Below are the code and all the weights of a small trained network. Each question names an input and a class and asks about switching units off, where a switched-off unit gives its printed mean instead of its output.

import numpy as np


def w(rows, s, z=0):
    codes = np.array(rows[::2]) - 128.0
    scale = np.full(codes.shape[1], s)
    scale[-1] = z or s
    return codes * scale


def f(y):
    return y / 2 * (1 + np.tanh(0.7978845608 * (y + 0.044715 * y**3)))


def log_softmax(a):
    a = a - a.max(-1, keepdims=True)
    return a - np.log(np.exp(a).sum(-1, keepdims=True))


def net(x, mask):
    res = np.array(x, float).reshape(1, 3) / 4 @ E
    y = f(res @ A[0][:, :-1].T + A[0][:, -1])
    res = res + np.where(mask, y, B[0][:, -1]) @ B[0][:, :-1]
    return log_softmax(res[-1] @ U[:, :-1].T + U[:, -1])


A, B = {}, {}
E = w([
[20,142,117],'x0',
[115,252,119],'x1',
[59,153,248],'x2',
],0.012)
A[0] = w([
[180,154,86,247],'neuron 0',
[175,144,145,212],'neuron 1',
[123,57,143,179],'neuron 2',
[121,77,182,176],'neuron 3',
[84,128,104,190],'neuron 4',
[102,140,73,44],'neuron 5',
[166,34,109,109],'neuron 6',
[51,112,131,154],'neuron 7',
[140,174,164,129],'neuron 8',
[85,103,86,186],'neuron 9',
[119,76,151,202],'neuron 10',
[143,157,102,107],'neuron 11',
[56,110,144,222],'neuron 12',
[158,174,149,133],'neuron 13',
[139,111,190,191],'neuron 14',
[137,116,105,156],'neuron 15',
[141,187,109,52],'neuron 16',
[116,117,96,154],'neuron 17',
[152,116,128,120],'neuron 18',
[3,128,80,164],'neuron 19',
[141,151,146,230],'neuron 20',
[65,100,76,166],'neuron 21',
[69,146,142,79],'neuron 22',
[136,168,162,178],'neuron 23',
[151,68,159,200],'neuron 24',
[99,162,173,255],'neuron 25',
[142,91,114,125],'neuron 26',
],0.022,0.0047)
B[0] = w([
[148,116,53,214],'neuron 0',
[196,153,94,172],'neuron 1',
[195,112,189,213],'neuron 2',
[134,144,230,207],'neuron 3',
[62,103,149,171],'neuron 4',
[135,117,169,163],'neuron 5',
[180,60,107,252],'neuron 6',
[49,177,129,196],'neuron 7',
[126,174,136,169],'neuron 8',
[50,71,127,180],'neuron 9',
[158,113,218,197],'neuron 10',
[142,163,108,158],'neuron 11',
[34,245,153,206],'neuron 12',
[136,204,105,164],'neuron 13',
[152,173,189,192],'neuron 14',
[135,105,109,159],'neuron 15',
[223,159,153,170],'neuron 16',
[103,30,87,157],'neuron 17',
[110,92,96,150],'neuron 18',
[59,108,112,238],'neuron 19',
[159,255,130,159],'neuron 20',
[60,100,154,193],'neuron 21',
[107,139,98,180],'neuron 22',
[92,202,76,172],'neuron 23',
[182,94,176,215],'neuron 24',
[98,188,113,209],'neuron 25',
[173,52,126,175],'neuron 26',
],0.0093,0.017)
U = w([
[165,190,73,111],'0',
[62,97,17,193],'1',
[171,227,85,187],'2',
[9,180,105,126],'3',
[193,175,254,183],'4',
[124,143,141,2],'5',
[77,65,139,51],'6',
[157,52,42,74],'7',
],0.0092,0.0055)

Each question gives the input, the list of numbers given to net, and the class t.
The units are the neurons (one row each of A and B). Each row of codes is followed by its name. A weight is (code - 128) times the scale printed after its matrix; where a second scale follows, it is the last column's (A, B and U).
mask holds one flag per neuron, in row order. A switched-off neuron (its flag False) gives its mean, the last column of its row in B, instead of its output. The means were averaged over made-up inputs and are rounded, as every weight is.
A unit's drop is (log p(t) with every unit on - log p(t) with that unit switched off) / (log p(t) with every unit on - log p(t) with every unit switched off).
The circuit of an input: a set's keep is (log p(t) with only the set's units on - log p(t) with every unit switched off) / (log p(t) with every unit on - log p(t) with every unit switched off). Starting from the 12 units with the biggest drops (on a tie, the unit counted first), units are removed one at a time, each time the one whose removal leaves the highest keep (on an exact tie, the one counted first), for as long as the keep stays at least 0.8.
circuit, biggest first: the units of the circuit, biggest drop first
top k neurons: the k neurons with the biggest drops, biggest first
drop when u is switched off: that unit's drop, to one decimal
input [0,6,3], class 2: top neuron	[neuron 16]
input [4,-3,-5], class 6: circuit, biggest first	[neuron 21; neuron 25]
input [3,-4,-4], class 7: circuit, biggest first	[neuron 6; neuron 12]
input [2,-5,-4], class 7: top 2 neurons	[neuron 6; neuron 12]
input [5,-8,1], class 4: top 3 neurons	[neuron 2; neuron 3; neuron 10]
input [3,2,-8], class 1: top 2 neurons	[neuron 2; neuron 24]
input [6,-7,7], class 3: top 2 neurons	[neuron 12; neuron 7]
input [-8,-7,-4], class 7: drop when neuron 6 is switched off	0.4
input [4,1,-8], class 1: drop when neuron 2 is switched off	0.2
input [-8,2,-3], class 2: drop when neuron 8 is switched off	-0.1
input [-1,1,4], class 3: drop when neuron 6 is switched off	0.3
